W =
[[ 0.09  2.40  6.18 -1.19 -6.98 -5.54  2.54]
 [-0.53  1.00 -1.38 -1.64  7.53  4.06 -2.79]
 [ 1.03 -5.87 -7.62  4.87 -0.63  2.40 -0.50]]
W[0][0] -> 0.09
W[:, 5] -> [-5.54, 4.06, 2.40]
W[2][5] -> 2.40
W[1][6] -> -2.79
W[0][3] -> -1.19
W[0][2] -> 6.18
W[2] -> [1.03, -5.87, -7.62, 4.87, -0.63, 2.40, -0.50]
W[2][4] -> -0.63
W[0] -> [0.09, 2.40, 6.18, -1.19, -6.98, -5.54, 2.54]
W[1][3] -> -1.64
W[1][1] -> 1.00
W[1][5] -> 4.06

B = [-110.5, -97.7, 119.9, -25.4, -221.8, 47.1, 5.7, -182.6, 55.6, 73.5, -70.5, 58.2]
B[0] = -110.5
B[1] = -97.7
B[6] = 5.7
B[7] = -182.6
B[11] = 58.2
B[8] = 55.6
B[5] = 47.1
B[4] = -221.8
B[9] = 73.5

grid =
array([[-1.50,  1.84, -1.92,  2.24, -0.58, -0.91,  0.27, -2.02],
       [-2.60,  4.36,  1.05,  0.30, -0.70,  1.27, -0.51,  1.04],
       [ 0.85, -3.07, -2.37, -1.17,  0.92,  0.54, -1.47,  0.92],
       [-2.70, -1.76,  3.23, -2.10,  0.46, -2.33, -2.06,  0.87],
       [-1.33,  2.95,  3.03, -4.23,  0.42, -0.46,  5.71, -0.58],
       [ 0.10,  1.14, -0.56, -2.82,  0.48, -0.13, -3.29, -1.76],
       [ 0.33,  2.20, -2.14,  1.93, -0.02, -2.41, -5.24,  0.47],
       [-0.47, -1.10, -0.46,  3.85, -1.36, -0.80, -5.38, -0.20],
       [ 0.54,  1.06, -0.98, -1.60, -0.65,  2.31,  6.36,  1.28],
       [ 0.77, -2.28,  3.84, -1.21, -2.29,  0.01,  1.58,  1.82],
       [ 0.72,  2.82, -2.11,  6.80,  2.58,  0.66, -1.55, -4.40]])
grid[0, 0]	-1.50
grid[-4]	[-0.47, -1.10, -0.46, 3.85, -1.36, -0.80, -5.38, -0.20]
grid[7, 3]	3.85
grid[:, 3]	[2.24, 0.30, -1.17, -2.10, -4.23, -2.82, 1.93, 3.85, -1.60, -1.21, 6.80]
grid[:, -4]	[-0.58, -0.70, 0.92, 0.46, 0.42, 0.48, -0.02, -1.36, -0.65, -2.29, 2.58]
grid[-11, -4]	-0.58
grid[:, -3]	[-0.91, 1.27, 0.54, -2.33, -0.46, -0.13, -2.41, -0.80, 2.31, 0.01, 0.66]
grid[6, -5]	1.93
grid[:, -7]	[1.84, 4.36, -3.07, -1.76, 2.95, 1.14, 2.20, -1.10, 1.06, -2.28, 2.82]
grid[-11]	[-1.50, 1.84, -1.92, 2.24, -0.58, -0.91, 0.27, -2.02]
grid[9, -5]	-1.21
grid[6, 5]	-2.41
grid[8]	[0.54, 1.06, -0.98, -1.60, -0.65, 2.31, 6.36, 1.28]
grid[-11, -3]	-0.91
grid[-5, -2]	-5.24
grid[:, -1]	[-2.02, 1.04, 0.92, 0.87, -0.58, -1.76, 0.47, -0.20, 1.28, 1.82, -4.40]
grid[4, 0]	-1.33
grid[2, 7]	0.92
grid[-11, 6]	0.27
grid[6, 0]	0.33
grid[:, -6]	[-1.92, 1.05, -2.37, 3.23, 3.03, -0.56, -2.14, -0.46, -0.98, 3.84, -2.11]
grid[5, -8]	0.10
grid[10, 2]	-2.11
grid[9, -8]	0.77
grid[10, 7]	-4.40
grid[-10, 4]	-0.70
grid[-8]	[-2.70, -1.76, 3.23, -2.10, 0.46, -2.33, -2.06, 0.87]
grid[3, -3]	-2.33
grid[-3, 4]	-0.65
grid[-11, 2]	-1.92
grid[-8, 1]	-1.76
grid[10, 5]	0.66
grid[-7, 2]	3.03
